Here is a tiny trained network, its code and every weight. The questions are about switching its units off for an input and a class, where a switched-off unit gives its printed mean instead of its output.

import numpy as np


def w(rows, s, z=0):
    codes = np.array(rows[::2]) - 128.0
    scale = np.full(codes.shape[1], s)
    scale[-1] = z or s
    return codes * scale


def norm(h):
    return h / np.sqrt((h * h).mean(-1, keepdims=True) + 1e-5)


def f(y):
    return np.maximum(y, 0)


def log_softmax(a):
    a = a - a.max(-1, keepdims=True)
    return a - np.log(np.exp(a).sum(-1, keepdims=True))


def net(x, mask):
    res = np.array(x, float).reshape(1, 7) / 4 @ E
    u = 0
    for l in range(2):
        y = f(norm(res) @ A[l][:, :-1].T + A[l][:, -1])
        res = res + np.where(mask[u : u + 6], y, B[l][:, -1]) @ B[l][:, :-1]
        u += 6
    return log_softmax(norm(res)[-1] @ U[:, :-1].T + U[:, -1])


A, B = {}, {}
E = w([
[71,113,95,174],'x0',
[90,204,75,130],'x1',
[252,210,110,20],'x2',
[107,56,73,115],'x3',
[52,85,201,33],'x4',
[112,178,163,19],'x5',
[252,98,38,231],'x6',
],0.0041)
A[0] = w([
[99,42,46,71,113],'L0N0',
[102,124,76,130,147],'L0N1',
[123,68,252,112,2],'L0N2',
[85,104,73,75,172],'L0N3',
[102,155,155,118,142],'L0N4',
[70,105,55,82,157],'L0N5',
],0.013,0.0051)
B[0] = w([
[122,199,254,218,246],'L0N0',
[87,99,222,245,203],'L0N1',
[139,18,201,49,243],'L0N2',
[170,172,199,205,254],'L0N3',
[131,138,68,24,215],'L0N4',
[130,208,203,106,251],'L0N5',
],0.0065,0.0036)
A[1] = w([
[133,230,149,176,192],'L1N0',
[50,113,174,117,79],'L1N1',
[120,97,93,118,65],'L1N2',
[72,194,133,82,2],'L1N3',
[41,103,97,191,135],'L1N4',
[103,168,194,1,175],'L1N5',
],0.0086,0.0022)
B[1] = w([
[136,106,88,110,232],'L1N0',
[217,51,90,40,178],'L1N1',
[153,129,80,126,128],'L1N2',
[52,255,89,66,157],'L1N3',
[136,107,91,158,170],'L1N4',
[87,93,78,158,254],'L1N5',
],0.0084,0.0065)
U = w([
[101,55,190,77,168],'0',
[118,97,72,253,171],'1',
[210,161,73,142,255],'2',
[88,164,213,212,61],'3',
[69,215,84,53,27],'4',
],0.017,0.00092)

Each question gives the input, the list of numbers given to net, and the class t.
The units are the neurons (one row each of A and B). Each row of codes is followed by its name. A weight is (code - 128) times the scale printed after its matrix; where a second scale follows, it is the last column's (A, B and U).
mask holds one flag per neuron, layer by layer. A switched-off neuron (its flag False) gives its mean, the last column of its row in B, instead of its output. The means were averaged over made-up inputs and are rounded, as every weight is.
A unit's drop is (log p(t) with every unit on - log p(t) with that unit switched off) / (log p(t) with every unit on - log p(t) with every unit switched off).
The circuit of an input: a set's keep is (log p(t) with only the set's units on - log p(t) with every unit switched off) / (log p(t) with every unit on - log p(t) with every unit switched off). Starting from all 12 units, units are removed one at a time, each time the one whose removal leaves the highest keep (on an exact tie, the one counted first), for as long as the keep stays at least 0.8.
circuit, biggest first: the units of the circuit, biggest drop first
top k neurons: the k neurons with the biggest drops, biggest first
k most important neurons of layer l: the k neurons of layer l with the biggest drops, biggest first
drop when u is switched off: that unit's drop, to one decimal
input [-6,2,1,-6,1,-7,-3], class 4: circuit, biggest first : L0N4; L0N1
input [-1,2,1,-4,8,5,6], class 4: circuit, biggest first : L0N1; L1N3
input [8,8,-5,5,6,-6,5], class 3: 3 most important neurons of layer 0 : L0N0; L0N5; L0N1
input [6,1,-6,-3,1,7,0], class 4: circuit, biggest first : L1N3; L0N4
input [-7,2,-3,-8,-1,-6,0], class 1: circuit, biggest first : L0N0
input [-2,7,-2,-3,-2,-3,-2], class 4: 3 most important neurons of layer 0 : L0N4; L0N3; L0N0
input [3,1,8,5,8,6,8], class 3: top 2 neurons : L0N0; L0N3
input [4,8,4,5,6,4,3], class 3: top 2 neurons : L0N3; L0N0
input [5,-1,-8,-8,-1,-8,-8], class 0: top 2 neurons : L1N1; L1N5
input [1,2,8,7,1,0,2], class 3: drop when L1N1 is switched off : 0.2
input [0,-2,1,-7,1,4,1], class 4: drop when L0N1 is switched off : 0.1
input [5,1,5,-3,8,0,3], class 4: drop when L0N5 is switched off : 0.0
